Here is a tiny trained network, its code and every weight. The questions are about switching its units off for an input and a class, where a switched-off unit gives its printed mean instead of its output.

import numpy as np


def w(rows, s, z=0):
    codes = np.array(rows[::2]) - 128.0
    scale = np.full(codes.shape[1], s)
    scale[-1] = z or s
    return codes * scale


def norm(h):
    return h / np.sqrt((h * h).mean(-1, keepdims=True) + 1e-5)


def f(y):
    return y / 2 * (1 + np.tanh(0.7978845608 * (y + 0.044715 * y**3)))


def log_softmax(a):
    a = a - a.max(-1, keepdims=True)
    return a - np.log(np.exp(a).sum(-1, keepdims=True))


def net(x, mask):
    res = np.array(x, float).reshape(1, 8) / 4 @ E
    u = 0
    for l in range(3):
        y = f(norm(res) @ A[l][:, :-1].T + A[l][:, -1])
        res = res + np.where(mask[u : u + 3], y, B[l][:, -1]) @ B[l][:, :-1]
        u += 3
    return log_softmax(norm(res)[-1] @ U[:, :-1].T + U[:, -1])


A, B = {}, {}
E = w([
[83,160,9,100,74],'x0',
[43,149,116,205,77],'x1',
[85,98,147,3,120],'x2',
[140,107,121,144,204],'x3',
[149,207,115,127,116],'x4',
[144,209,230,136,109],'x5',
[137,58,95,193,165],'x6',
[159,172,148,106,185],'x7',
],0.008)
A[0] = w([
[52,71,66,70,147,243],'0.n0',
[93,92,149,170,35,1],'0.n1',
[206,187,2,126,163,91],'0.n2',
],0.0072,0.0026)
B[0] = w([
[34,173,247,152,203,254],'0.n0',
[96,186,137,92,116,144],'0.n1',
[191,68,90,63,68,213],'0.n2',
],0.011,0.0039)
A[1] = w([
[217,77,138,77,199,144],'1.n0',
[177,38,203,74,254,252],'1.n1',
[40,138,181,25,59,206],'1.n2',
],0.0045,0.0035)
B[1] = w([
[181,141,219,112,170,167],'1.n0',
[37,153,177,126,31,253],'1.n1',
[129,152,111,123,2,227],'1.n2',
],0.0082,0.0046)
A[2] = w([
[213,197,129,255,52,142],'2.n0',
[138,125,144,117,145,3],'2.n1',
[130,114,195,191,178,192],'2.n2',
],0.0064,0.0039)
B[2] = w([
[229,165,3,211,185,254],'2.n0',
[157,63,153,166,157,84],'2.n1',
[185,73,127,164,45,218],'2.n2',
],0.0076,0.0033)
U = w([
[115,194,157,8,100,253],'0',
[209,33,21,122,178,130],'1',
[163,131,93,88,190,2],'2',
[85,216,138,107,2,158],'3',
[191,112,205,238,79,243],'4',
[158,158,34,208,116,3],'5',
[65,62,162,142,162,203],'6',
[154,187,73,150,149,69],'7',
],0.0092,0.0048)

Each question gives the input, the list of numbers given to net, and the class t.
The units are the neurons (one row each of A and B). Each row of codes is followed by its name. A weight is (code - 128) times the scale printed after its matrix; where a second scale follows, it is the last column's (A, B and U).
mask holds one flag per neuron, layer by layer. A switched-off neuron (its flag False) gives its mean, the last column of its row in B, instead of its output. The means were averaged over made-up inputs and are rounded, as every weight is.
A unit's drop is (log p(t) with every unit on - log p(t) with that unit switched off) / (log p(t) with every unit on - log p(t) with every unit switched off).
The circuit of an input: a set's keep is (log p(t) with only the set's units on - log p(t) with every unit switched off) / (log p(t) with every unit on - log p(t) with every unit switched off). Starting from all 9 units, units are removed one at a time, each time the one whose removal leaves the highest keep (on an exact tie, the one counted first), for as long as the keep stays at least 0.8.
units of the circuit, in order: the units of the circuit, biggest drop first
most important unit: the unit with the biggest drop
top k neurons: the k neurons with the biggest drops, biggest first
top k neurons in layer l: the k neurons of layer l with the biggest drops, biggest first
drop when u is switched off: that unit's drop, to one decimal
input [-6,-3,-7,-1,2,-1,0,-2], class 1: units of the circuit, in order	0.n0, 2.n0
input [-1,4,-4,-3,8,3,-2,-3], class 5: top 3 neurons	2.n0, 0.n0, 1.n1
input [5,4,1,7,5,8,4,-4], class 7: units of the circuit, in order	2.n0, 1.n1
input [-4,1,-6,5,8,1,-5,-2], class 5: units of the circuit, in order	2.n0, 0.n0
input [4,6,-7,4,6,3,-6,-2], class 5: units of the circuit, in order	2.n0, 1.n1
input [2,4,-4,-3,6,-1,0,-1], class 5: units of the circuit, in order	2.n0, 1.n1
input [7,-7,7,8,4,0,7,0], class 0: units of the circuit, in order	0.n0, 1.n1
input [5,-2,-2,-5,5,-2,8,8], class 1: most important unit	0.n2
input [4,-6,4,8,-7,-6,8,-6], class 6: top 2 neurons	0.n0, 1.n1
input [-5,7,-8,-7,-4,-7,-1,-1], class 5: top 2 neurons in layer 0	0.n0, 0.n1
input [4,2,-7,-1,2,8,-8,1], class 7: top 3 neurons	2.n0, 1.n1, 0.n0
input [0,-8,3,6,-1,-2,6,-6], class 6: drop when 0.n0 is switched off	0.1
input [3,-3,-5,5,-7,-5,-1,-4], class 6: drop when 0.n0 is switched off	0.4
input [2,-1,-5,-8,6,4,7,4], class 1: drop when 0.n0 is switched off	0.1
input [7,6,-5,-5,3,1,-4,6], class 7: drop when 2.n1 is switched off	0.0
input [7,-3,-6,-6,5,8,5,4], class 1: top neuron in layer 2	2.n0
